[128 = 0]

[154 140 139 127 112 170 151 129 115 149 164 168 103 119 159  99 141] : Z
[162 131 162 135 131 153 151 154 179 155 149 137 103 137 158 111 135] : Z
[128 160 151 138 145 167 161 161 156 214 112 158 117 105 126 102 132] : B
[131 120 147 133 124 149 143  95 115 138 183 184 110 152 143 138 140] : Z
[124 110 144 133 131 145 140 169 130 131 171 169  87 154 141 101 135] : Z
[128  96 143 120 121 150 142 146 129 154 163 185 128 106 142  95 130] : Z
[154 160 164 129 142 203 153 207 136 153 209 207 102  95 141 122 142] : Z
[136 136 129 117 131 112 134 237 110  78 182 122  96 102 136 143 133] : J
[140 136 163 114 162 134 131 215 191 168 179 188  96  76 131 113 121] : B
[152 143 166 132 197 172 148 188 117 102 200 211 108 130 110 119 144] : Z
[138 140 147 138 127 161 143 144 134 152 182 173 106 134 144 127 139] : Z
[114 130 122 125 150 162 112 166 140 171 166 141 147  94 101 134 128] : D
[137 131 168 121 119 158 149 122 108 102 176 186 126 156 138 131 129] : Z

[139 116 132 112 152 107 147 136 123 132 107 225 135 141 161 123 120] : J383
[122 131 124 101 118 121 122 138 133 112 134 167 125 137 137 129 129] : J313
[115 137 127 114 142 115 127 139 120 115 137 145 125 134 129 126 124] : J313
[132 126 141 139 166 121 130 145 107 116 133 158 134 124 122 132 118] : J790
[121 137 149 131 147 124 127 126 126  89 134 121 144 107 123 124 127] : J790
[126 148 172 101 207 119 143 147 105 107 130 198 128 115 112 123 103] : J790
[128 130 127 137 128 130 129 116 125 101 134 128 129 105 123 129 127] : J790
[134 118 141 172 111 136 120 139 137 125 125 116 132 129 126 122 141] : J184
[122 107  66 179  31 136 106 102 143  85 120  43 118  87 143 125 153] : J790
[130 126 139 144 143 120 128 129 122 115 131 119 136 114 128 127 136] : J790
[122 142 159 135 207 117 140 142  96 107 130 180 129 115 120 130 107] : J790
[130 138 148 144 224 112 138 144  99 127 129 174 131 122 108 127 110] : J790
[132 127  88 116 116 122 122 110 144 153 136 114 124 145 128 130 135] : J313
[130 130 150 152 151 123 118 111 139 119 134 116 141 135 119 124 144] : J184
[119 122 101 158  76 138 114 115 136  85 129  89 124 102 133 124 133] : J790
[114 138 144 149 144 123 125 129 117  92 132 119 132 114 122 123 122] : J790
[112 129  96 117 112 123 126 131 123 130 128 114 117 131 133 125 116] : J605
[122 125 125 162 116 136 112 118 130 106 129 114 127 122 115 125 138] : J184
[170 119 138 116 156 110 120 118 143 179 138 129 135 140 132 137 152] : J383
[119 146 182 110 185 102 128 149 126  86 138 212 133 135 119 128 129] : J313
[112 134 129  98  93 106 124 133 138  88 131 127 132 125 149 121 142] : J313

[ 94 115  44 125 123 144 139 142 169  99 150 132 117 109 162 112 138] : V
[135 133 121 138 137 112 144 130 116 118 124 132 140 123 162 105 125] : Y
[ 95 167 213 123 120 123 154 112 202 111 127 111 137 138 116 141 114] : V
[111 121  68 133 134 124 146 129 107 147 145 133 105 124 129  83 117] : Y
[165 120 107 118 116 138 110 135 119 132 119 129 146 126 121 147 144] : V
[140 126 157 133 134 131 113 123  80 156 128 123 110 119  82 129 123] : V
[146 126  97 133 128 124 163 133 149 102 126 123 148 123 173 105 138] : V
[101 114  99 125 134 141 130 133 169 109 137 128 125 127 149 119 128] : V
[108 106 131 130 145 141 109 134  87 146 128 141 117 126 148 126 127] : Y
[124 117 111 123 122 139 108 122 108 145 131 138 108 130 100 135 130] : Y
[137 126 142 127 138 131 112 124  78 151 130 130 109 120  85 135 131] : V
[105 107 109 127 132 147  94 142  89 156 133 143 115 128 138 135 125] : Y

[127 128 127  33 129 115 128 122 145 128 113 145 128 134 114 148 128] : H
[121 136 163 145 126 130 120 135 169 124 185  98  85 141 150 125 119] : L
[ 96 138 150 148 139 129 146 115 155 132  96 112  89 124 128 125 117] : L
[123 121 146 127 124 140 125 148 128 129 125 135  95  86 127 138 135] : P
[ 94 100 141 125 124 112 115 140  97 123 145 160 141 111 121 157 168] : P
[132 118 154 113 128  99 120 118 134 125 131 134 160 134 132 135 130] : H
[121 130 138 116 134 129 121 129 129 131 118 136 160 125 105 125 128] : H
[122 127 148 150 132 122 135 121 181 130 136  97 125 173 136 133 130] : H
[126 150 134 164 128 136 129 123 149 130 114 132 120 126 145  95 114] : L
[104 111 164 160 142 127 119 125 198 124 172  85  90 141 148 138 134] : L
[123 146 126 141 119 125 140 122 144 120 114 127  71 121 143 124 109] : L
[125 136 134 109 134 137 144 137 127 121 138 113 139 118 121 107 146] : P
[119 147 139 127 126 110 139 128 119 124 116 161 116 124 114 113 108] : H
[132 146 140 123 116 167 156 152 129 116 135 129  69 137 139 130 109] : P
[139 142 171 159 138 139 140 142 200 107 190  73  61 138 142 128 138] : L
[117 111 123 140 132 126 131 161 129 118 143 140 115 118 113 144 140] : P
[132 145 117 137 129 128 130 115 111 130  89 140  91 121 126 128 107] : L
[129 122 128 130 134 118 124 128 157 135  96 100 135 134 101 130 164] : H
[112 119 125 130 112 136 130 137 118 120 149 138 123 120 128 151 168] : P
[115  98 156 134 137 121 125 126 171  84 167 117 129 142 136 158 140] : L
[112 127 139 125 122 119 137 175 116 131 134 144 108 105 119 140 133] : P
[ 87 117 138 126 125 122 138 136 114 138 132 145 139 127 115 142 143] : P
